Below is a small trained network, with its code and all its weights. Each question gives an input and a class and asks what happens when units are switched off, that is, made to give their printed mean instead of their output.

import numpy as np


def w(rows, s, z=0):
    codes = np.array(rows[::2]) - 128.0
    scale = np.full(codes.shape[1], s)
    scale[-1] = z or s
    return codes * scale


def f(y):
    return np.maximum(y, 0)


def log_softmax(a):
    a = a - a.max(-1, keepdims=True)
    return a - np.log(np.exp(a).sum(-1, keepdims=True))


def net(x, mask):
    res = np.array(x, float).reshape(1, 7) / 4 @ E
    y = f(res @ A[0][:, :-1].T + A[0][:, -1])
    res = res + np.where(mask, y, B[0][:, -1]) @ B[0][:, :-1]
    return log_softmax(res[-1] @ U[:, :-1].T + U[:, -1])


A, B = {}, {}
E = w([
[196,139,184],'x0',
[128,129,129],'x1',
[129,128,127],'x2',
[198,153,22],'x3',
[128,132,132],'x4',
[127,127,129],'x5',
[97,254,133],'x6',
],0.0072)
A[0] = w([
[196,147,191,202],'neuron 1',
[89,114,128,142],'neuron 2',
[132,60,46,105],'neuron 3',
[106,175,193,121],'neuron 4',
[92,78,161,190],'neuron 5',
[52,90,143,113],'neuron 6',
[7,70,139,254],'neuron 7',
[178,56,197,228],'neuron 8',
[75,141,127,103],'neuron 9',
[134,26,87,229],'neuron 10',
[156,143,178,170],'neuron 11',
[163,127,194,172],'neuron 12',
[79,143,171,122],'neuron 13',
[91,148,231,153],'neuron 14',
[77,88,126,176],'neuron 15',
[98,159,131,135],'neuron 16',
[123,141,212,133],'neuron 17',
[198,143,226,236],'neuron 18',
[103,57,222,106],'neuron 19',
[223,66,191,202],'neuron 20',
[79,137,65,210],'neuron 21',
[95,175,94,237],'neuron 22',
[101,62,168,199],'neuron 23',
[171,206,84,197],'neuron 24',
[125,162,116,81],'neuron 25',
[217,66,97,207],'neuron 26',
[177,226,94,241],'neuron 27',
[96,81,160,224],'neuron 28',
[126,194,79,64],'neuron 29',
],0.013,0.0028)
B[0] = w([
[141,84,75,198],'neuron 1',
[126,166,169,161],'neuron 2',
[68,171,38,218],'neuron 3',
[42,151,55,191],'neuron 4',
[130,82,225,199],'neuron 5',
[118,141,165,191],'neuron 6',
[100,220,178,255],'neuron 7',
[155,34,169,236],'neuron 8',
[122,183,143,165],'neuron 9',
[15,88,110,254],'neuron 10',
[95,45,41,171],'neuron 11',
[85,37,119,182],'neuron 12',
[96,156,132,183],'neuron 13',
[66,101,142,222],'neuron 14',
[40,123,207,186],'neuron 15',
[111,159,133,168],'neuron 16',
[60,89,76,191],'neuron 17',
[97,44,63,220],'neuron 18',
[129,72,157,222],'neuron 19',
[186,60,117,236],'neuron 20',
[57,186,107,208],'neuron 21',
[188,197,182,213],'neuron 22',
[103,99,202,211],'neuron 23',
[190,141,107,232],'neuron 24',
[165,140,235,153],'neuron 25',
[84,54,74,249],'neuron 26',
[215,163,88,252],'neuron 27',
[113,88,253,203],'neuron 28',
[159,188,175,192],'neuron 29',
],0.0068)
U = w([
[99,139,202,190],'0',
[60,218,153,3],'1',
[52,145,55,81],'2',
[151,196,134,199],'3',
[176,59,161,57],'4',
[69,125,101,200],'5',
[197,66,108,213],'6',
[251,121,129,89],'7',
],0.011,0.0023)

Each question gives the input, the list of numbers given to net, and the class t.
The units are the neurons (one row each of A and B). Each row of codes is followed by its name. A weight is (code - 128) times the scale printed after its matrix; where a second scale follows, it is the last column's (A, B and U).
mask holds one flag per neuron, in row order. A switched-off neuron (its flag False) gives its mean, the last column of its row in B, instead of its output. The means were averaged over made-up inputs and are rounded, as every weight is.
A unit's drop is (log p(t) with every unit on - log p(t) with that unit switched off) / (log p(t) with every unit on - log p(t) with every unit switched off).
The circuit of an input: a set's keep is (log p(t) with only the set's units on - log p(t) with every unit switched off) / (log p(t) with every unit on - log p(t) with every unit switched off). Starting from the 12 units with the biggest drops (on a tie, the unit counted first), units are removed one at a time, each time the one whose removal leaves the highest keep (on an exact tie, the one counted first), for as long as the keep stays at least 0.8.
units of the circuit, in order: the units of the circuit, biggest drop first
k most important neurons: the k neurons with the biggest drops, biggest first
drop when u is switched off: that unit's drop, to one decimal
input [6,-4,-3,-7,7,-7,1], class 5: units of the circuit, in order	(neuron 18)
input [7,5,7,-6,-2,0,3], class 5: units of the circuit, in order	(neuron 17; neuron 18)
input [-5,-7,-4,5,8,7,-6], class 2: units of the circuit, in order	(neuron 3; neuron 10)
input [-5,5,8,-1,-2,4,-8], class 0: units of the circuit, in order	(neuron 28; neuron 7; neuron 15)
input [2,-3,5,-2,-5,4,0], class 4: 3 most important neurons	(neuron 3; neuron 21; neuron 10)
input [2,0,-2,-2,-3,-6,-1], class 4: 2 most important neurons	(neuron 3; neuron 21)
input [-8,0,-4,-6,8,-8,2], class 1: drop when neuron 7 is switched off	0.2
input [-2,6,-5,8,7,1,1], class 3: drop when neuron 10 is switched off	0.0
input [3,7,-2,-7,-8,-6,6], class 5: units of the circuit, in order	(neuron 18; neuron 17)
input [3,-5,7,2,-5,3,7], class 7: drop when neuron 3 is switched off	0.1
input [-6,-4,-3,1,-7,7,5], class 3: drop when neuron 27 is switched off	0.1
